Below is a small trained network, with its code and all its weights. Each question gives an input and a target symbol and asks what happens when units are switched off, that is, made to give their printed mean instead of their output.

import numpy as np


def w(rows, s, z=0):
    codes = np.array(rows[::2]) - 128.0
    scale = np.full(codes.shape[1], s)
    scale[-1] = z or s
    return codes * scale


def norm(h):
    return h / np.sqrt((h * h).mean(-1, keepdims=True) + 1e-5)


def f(y):
    return y / 2 * (1 + np.tanh(0.7978845608 * (y + 0.044715 * y**3)))


def softmax(a):
    e = np.exp(a - a.max(-1, keepdims=True))
    return e / e.sum(-1, keepdims=True)


def log_softmax(a):
    a = a - a.max(-1, keepdims=True)
    return a - np.log(np.exp(a).sum(-1, keepdims=True))


def net(x, mask):
    ids = ['βηθλξστ'.index(c) for c in x.split()]
    T = len(ids)
    res = E[ids] + P[:T]
    r = norm(res)
    for j in range(2):
        rows = slice(3 * j, 3 * j + 3)
        q, k, v = (r @ M[0][rows].T for M in (Q, K, V))
        z = softmax(np.where(np.tri(T) > 0, q @ k.T / 3**0.5, -1e9)) @ v
        o = O[0][rows]
        res = res + np.where(mask[j], z, o[:, -1]) @ o[:, :-1]
    y = f(norm(res) @ A[0][:, :-1].T + A[0][:, -1])
    res = res + np.where(mask[2:10], y, B[0][:, -1]) @ B[0][:, :-1]
    return log_softmax(norm(res)[-1] @ U[:, :-1].T + U[:, -1])


Q, K, V, O, A, B = {}, {}, {}, {}, {}, {}
E = w([
[134,220,41,189,145],'β',
[109,173,14,71,58],'η',
[181,250,36,131,179],'θ',
[163,74,75,204,145],'λ',
[53,165,18,149,49],'ξ',
[219,131,118,46,186],'σ',
[18,100,137,52,199],'τ',
],0.013)
P = w([
[212,151,59,115,46],'0',
[156,141,86,109,83],'1',
[144,83,2,84,136],'2',
[77,172,113,22,167],'3',
[127,140,136,129,94],'4',
[140,50,39,114,165],'5',
[98,177,148,47,168],'6',
[139,117,189,148,109],'7',
[144,32,93,156,194],'8',
[111,177,178,61,176],'9',
[130,179,174,146,109],'10',
],0.0087)
Q[0] = w([
[128,157,65,117,207],'head 0',
[115,66,115,135,180],'head 0',
[89,128,238,126,110],'head 0',
[142,91,10,120,141],'head 1',
[31,75,136,57,172],'head 1',
[90,194,98,96,234],'head 1',
],0.013)
K[0] = w([
[154,82,217,148,174],'head 0',
[50,66,107,169,49],'head 0',
[179,218,57,25,12],'head 0',
[3,49,100,138,191],'head 1',
[134,27,158,109,7],'head 1',
[158,75,254,190,235],'head 1',
],0.0093)
V[0] = w([
[114,208,84,172,71],'head 0',
[106,230,168,70,182],'head 0',
[242,41,60,140,140],'head 0',
[219,61,158,2,138],'head 1',
[146,211,116,163,181],'head 1',
[112,60,161,145,134],'head 1',
],0.0098)
O[0] = w([
[105,159,24,49,88,171],'head 0',
[69,198,107,53,99,107],'head 0',
[171,93,209,85,81,254],'head 0',
[132,106,199,41,193,101],'head 1',
[185,231,221,144,168,209],'head 1',
[77,22,1,149,162,49],'head 1',
],0.007,0.009)
A[0] = w([
[53,63,90,113,248,229],'neuron 0',
[88,149,107,162,32,3],'neuron 1',
[85,135,166,196,136,128],'neuron 2',
[184,106,116,77,97,97],'neuron 3',
[109,78,204,55,161,147],'neuron 4',
[198,105,55,142,126,197],'neuron 5',
[159,81,107,130,121,89],'neuron 6',
[150,104,162,164,134,75],'neuron 7',
],0.018,0.0043)
B[0] = w([
[8,208,25,179,242,212],'neuron 0',
[57,34,169,124,57,161],'neuron 1',
[149,136,119,103,227,128],'neuron 2',
[176,81,57,110,155,213],'neuron 3',
[11,147,230,156,85,203],'neuron 4',
[97,69,226,209,198,254],'neuron 5',
[255,84,165,153,170,152],'neuron 6',
[226,119,113,108,134,168],'neuron 7',
],0.0093,0.0061)
U = w([
[142,163,123,245,64,2],'β',
[181,77,44,79,91,151],'η',
[198,160,71,53,143,171],'θ',
[194,42,124,163,178,183],'λ',
[125,93,108,146,82,172],'ξ',
[112,97,211,51,161,18],'σ',
[76,120,87,154,223,113],'τ',
],0.012,0.0045)

Each question gives the input, a string of symbols that net reads in full, and the target symbol t.
The units are the heads (3 rows each of Q, K, V and O) and the neurons (one row each of A and B). Each row of codes is followed by its name. A weight is (code - 128) times the scale printed after its matrix; where a second scale follows, it is the last column's (O, A, B and U).
mask holds one flag per unit, heads first, then neurons. A switched-off unit (its flag False) gives its mean, the last column of its rows in O or B, instead of its output. The means were averaged over made-up inputs and are rounded, as every weight is.
A unit's drop is (log p(t) with every unit on - log p(t) with that unit switched off) / (log p(t) with every unit on - log p(t) with every unit switched off).
The circuit of an input: a set's keep is (log p(t) with only the set's units on - log p(t) with every unit switched off) / (log p(t) with every unit on - log p(t) with every unit switched off). Starting from all 10 units, units are removed one at a time, each time the one whose removal leaves the highest keep (on an exact tie, the one counted first), for as long as the keep stays at least 0.8.
circuit, biggest first: the units of the circuit, biggest drop first
most important unit: the unit with the biggest drop
top k neurons: the k neurons with the biggest drops, biggest first
heads that matter: for each layer, one digit per head in row order, 1 if its drop is at least 0.15 and else 0, layers parted by /
input θ η β τ θ ξ τ, target τ: circuit, biggest first	[neuron 0; head 1]
input τ λ β λ θ θ θ θ σ β, target σ: heads that matter	01
input θ β τ β θ η, target τ: circuit, biggest first	[head 1; neuron 0]
input θ τ ξ θ λ θ η σ ξ, target λ: heads that matter	10
input β θ β, target β: heads that matter	01
input θ β θ τ η ξ, target τ: most important unit	head 0
input λ σ β, target λ: heads that matter	10
input θ β σ, target σ: heads that matter	01
input β λ β β η, target η: top 3 neurons	[neuron 3; neuron 4; neuron 0]
input θ β σ ξ, target σ: top 2 neurons	[neuron 4; neuron 0]
input θ β λ θ τ θ, target τ: heads that matter	11
input θ β τ σ η β τ σ σ, target τ: heads that matter	01
input β τ η θ, target τ: circuit, biggest first	[head 1; head 0]
input θ σ θ β, target σ: circuit, biggest first	[head 1]
input λ τ β λ θ λ θ η β η, target η: circuit, biggest first	[neuron 3; head 1]
input θ θ θ θ θ η θ β θ, target θ: circuit, biggest first	[head 0; neuron 0]
input θ β θ θ θ θ β θ θ, target θ: top 3 neurons	[neuron 4; neuron 5; neuron 0]
input η β θ β θ λ ξ θ σ η β, target θ: circuit, biggest first	[neuron 5; neuron 4]
input ξ θ θ β, target θ: top 2 neurons	[neuron 5; neuron 4]
input λ λ θ, target λ: most important unit	neuron 5
